In the rows, zero is written as 128.
Each row has two labels, one from each of two sets.
[133 115 129 130 115 125 141 101 139 124 148 133 132 136 131 110 129 139
 137 132 122 118  92 129 137 123  99 152 123 108 160 128 126 127  99 124
 148 143 136 136 139 121 127 115 143 135 136 121 127 141] | V Q563
[123 150 126 135 115 123 175 122 167 121  99 124 173 133 136 126 134 167
 139 121 137 147 128 115 124 128 114 113 119  60 157 129 122 120  71 135
 135 142 150 191 127 103 122 121 120 109 130 129 103 117] | T Q157
[139 161 121 134 121 119 170 141 135 122 116 134 152 129 135 124 123 147
 142 121 131 139 136 112 141 111 140 125 123  99 150 129 120 130  82 130
 135 135 153 171 122 126 126 129 135 115 137 124 117 123] | T Q157
[116  90 112 139 117 174 134 107 164 132 124 125 107 127 122 124 147 120
 103 137 125 138  95 127 107 157 103 147 131 111 143 139 144 118 125 138
 121 131 125 104 141 124 115 111  97 127 118 131 135 136] | V Q919
[122 122 150 110 129 127  34  91  98 136 142 137 143 137 136 175 125 163
 118 146 125 130 146  79 129 122 120 123 112 173  98 102 115  70  68 138
 135  97 139 173 134 113 134 131 124 122 127 121 175 119] | T Q725
[115 123 133 137 105 119 104  90 132 137 128 138 126 132 130 142 126 127
 112 131 127 124 128 110 122 123 109 117 114 148 110 109 149 119 148 174
 136  84 158 129 131 116 129 102 110 126 140 131 146 143] | R Q563
[114 133 129 133 128 130  94 126 143 124 134 126 148 133 129 126 133 104
 109 131 120 127 135 112 124 130 103 129 125 134 124 123 144 136 161 153
 150 112 133 114 135 122 132 111 116 124 119 138 104 138] | R Q919
[138 147 119 155 125 106 130 102 123 132 134 119  82 122 134  99 123  87
 143 118 124 117  98 126 148  91 134 143 135 133 159 125 111 137 103 159
 141 118 155 110 138 130 136 112 162 138 133 129 137 156] | R Q563
[136 152 137 120 116 120 145 132 135 126 130 120 154 132 140 147 124 159
 144 137 140 150 170 104 114 122 151 108 119 118 130 103 133 110  89 128
 125 132 150 162 123  99 130 135 120 117 138 113 131 115] | T Q157
[107  92 143 118 133 139  52  97 137 136 162 127 128 133 126 125 135 129
 118 133 124 126 110 110 115 143  76 148 122 135 126 112 125 100 113 149
 136 133 119 127 138 121 131 121 129 129 113 131 145 125] | R Q919
[126 120 145 113 134 147  41 103 104 129 127 131 117 133 136 185 138 129
 111 148 117 137 146  72 133 142 133 126 115 203  99 113 136  93  75 141
 126  79 137 120 127 129 128 133  91 122 127 126 194 128] | S Q725
[124 116 126 152 120 136 118  82 144 114 109 129  79 126 128 125 141  96
 117 131 117 127  77 104 136 131 123 152 126 133 152 138 116 123  60 152
 116 115 155 110 136 128 126 114 106 135 129 128 169 153] | V Q563
[138 119 124 159 132 140 156 102 129 115 121 122 116 125 140 107 140 133
 124 120 106 117  34 128 172 127 100 160 120 106 171 163 123 133  65 114
 140 138 140 131 137 133 124 122 128 130 137 127 138 138] | V Q563
[123 136 126 130 124 125 146 122 137 119 132 127 158 135 125 116 128 157
 131 126 121 129  98 131 145 115  99 130 117 102 145 135 118 121 117 124
 151 130 141 163 141 119 123 121 137 125 136 132 107 133] | T Q157
[114  82 128 125 134 154  28  95 129 135 132 125  88 124 115 141 166 116
 114 128 120 134  98 100 119 153  95 133 133 144 128 131 110 102  51 142
 110 135 115 116 130 136 123 131 123 135  95 119 181 134] | V Q725
[129 135 122 150 126 124 142 110 127 126 122 135  74 126 128 122 131  78
 126 134 127 124 111 130 125 125 149 145 135 147 141 130 136 142 121 142
 119 120 142  76 131 139 130 116 117 145 129 123 153 138] | R Q563
[124 119 132 127 121 127 112 110 144 132 146 127 116 132 133 120 140 133
 131 141 130 133 114 118 118 137 117 142 124 119 149 121 127 110  88 148
 126 137 130 122 129 117 126 126 135 128 123 123 139 131] | V Q563
[132 165 142 131 131 110 100 122 142 130 128 127 134 133 126 134 143 146
 140 135 120 144 146  85 134 138 129 113 114 118 149  99 137  98  43 147
 142 114 152 159 121 103 127 129 135 107 135 129 141 129] | T Q157
[117 118 114 145 130 139 144  98 158 122 115 121 146 128 131 110 137 142
 123 105 117 128  55 127 150 124  65 153 126  79 158 163 102 133  92 135
 145 133 150 167 147 129 122 117 127 125 122 133 104 136] | V Q157
[118 118 131 122 138 141  41 112 120 127 132 131 118 123 127 153 134 120
 114 136 118 136 143  94 125 135 117 127 126 169 110 112 115 109  89 146
 126 105 123 132 127 127 131 129 113 125 113 128 170 132] | F Q725
[132 129 134 145 118 124 144 106 147 128 139 126 110 124 118 101 133 136
 140 124 126 127  76 128 148 127 105 151 125  86 174 134 119 117  59 131
 140 151 144 134 133 118 126 118 157 130 127 130 127 143] | R Q157
[107 111 135 126 122 135  61 125 169 136 136 126 129 137 116 126 162 124
 126 135 138 151 156  93  88 159  97 120 131 115 137 100 126  98  85 159
 123 128 126 139 129 101 124 144 113 112 100 131 138 132] | T Q919
[132 129 134 126 123 126 101 101 112 115 134 137 111 136 141 151 124 129
 128 140 132 128 150 105 128 117 150 126 126 169 113 114 126 106  79 128
 125 115 140 123 125 131 134 133 132 134 131 123 176 135] | F Q725
[112 105 127 148 111 150 143  88 155 127 113 131 116 137 129 139 134 117
 108 127 128 129  91 115 115 148 104 147 118 123 139 153 133 126 118 143
 117 128 152 128 144 124 115 109  86 131 125 122 144 135] | V Q563
[145 153 133 112 118 120 203 141 133 127 119 127 177 135 136 151 122 179
 150 132 148 147 169 130 120 117 185 103 134  99 141 122 130 120  61  91
 103 165 131 170 122 115 117 154 135 114 143 123 125  99] | F Q563
[119 101 112 145 153 153 117 112 116 107 107 115 146 115 112 116 145 142
  87 113  83 119   4 129 196 138  39 166 119 114 146 196 119 144 124 118
 161  98 119 159 133 144 126 113 112 125 133 129 116 146] | V Q563
[118 112 126 149 119 139 117  88 168 121 133 127 111 126 123  99 147 107
 129 123 123 126  75 119 131 130  85 163 132  94 165 141 119 119  74 148
 130 148 140 124 144 123 131 112 132 132 112 131 132 148] | V Q563
[124 130 127 153 117 127 172  98 155 117 140 133 127 132 135  98 133 116
 136 125 125 119  91 126 135 116  99 152 118  97 164 136 124 124  91 135
 141 147 153 131 140 111 127 106 131 131 137 130 124 142] | R Q563
[130 145 100 161 138 137 168 128 146 110  94 126 139 125 132 112 135  91
 114 105 124 125 100 126 157 110 111 143 125 106 150 175  98 181 134 128
 142 124 152 147 141 145 134 115 108 130 125 128  97 139] | R Q563
[133 118 127 139 128 137 125 116 143 126 133 125  96 121 123 100 148 122
 138 127 126 137  88 120 136 134 136 155 133 103 174 135 107 122  26 121
 129 165 129 123 127 131 121 125 148 132 111 124 150 133] | V Q157
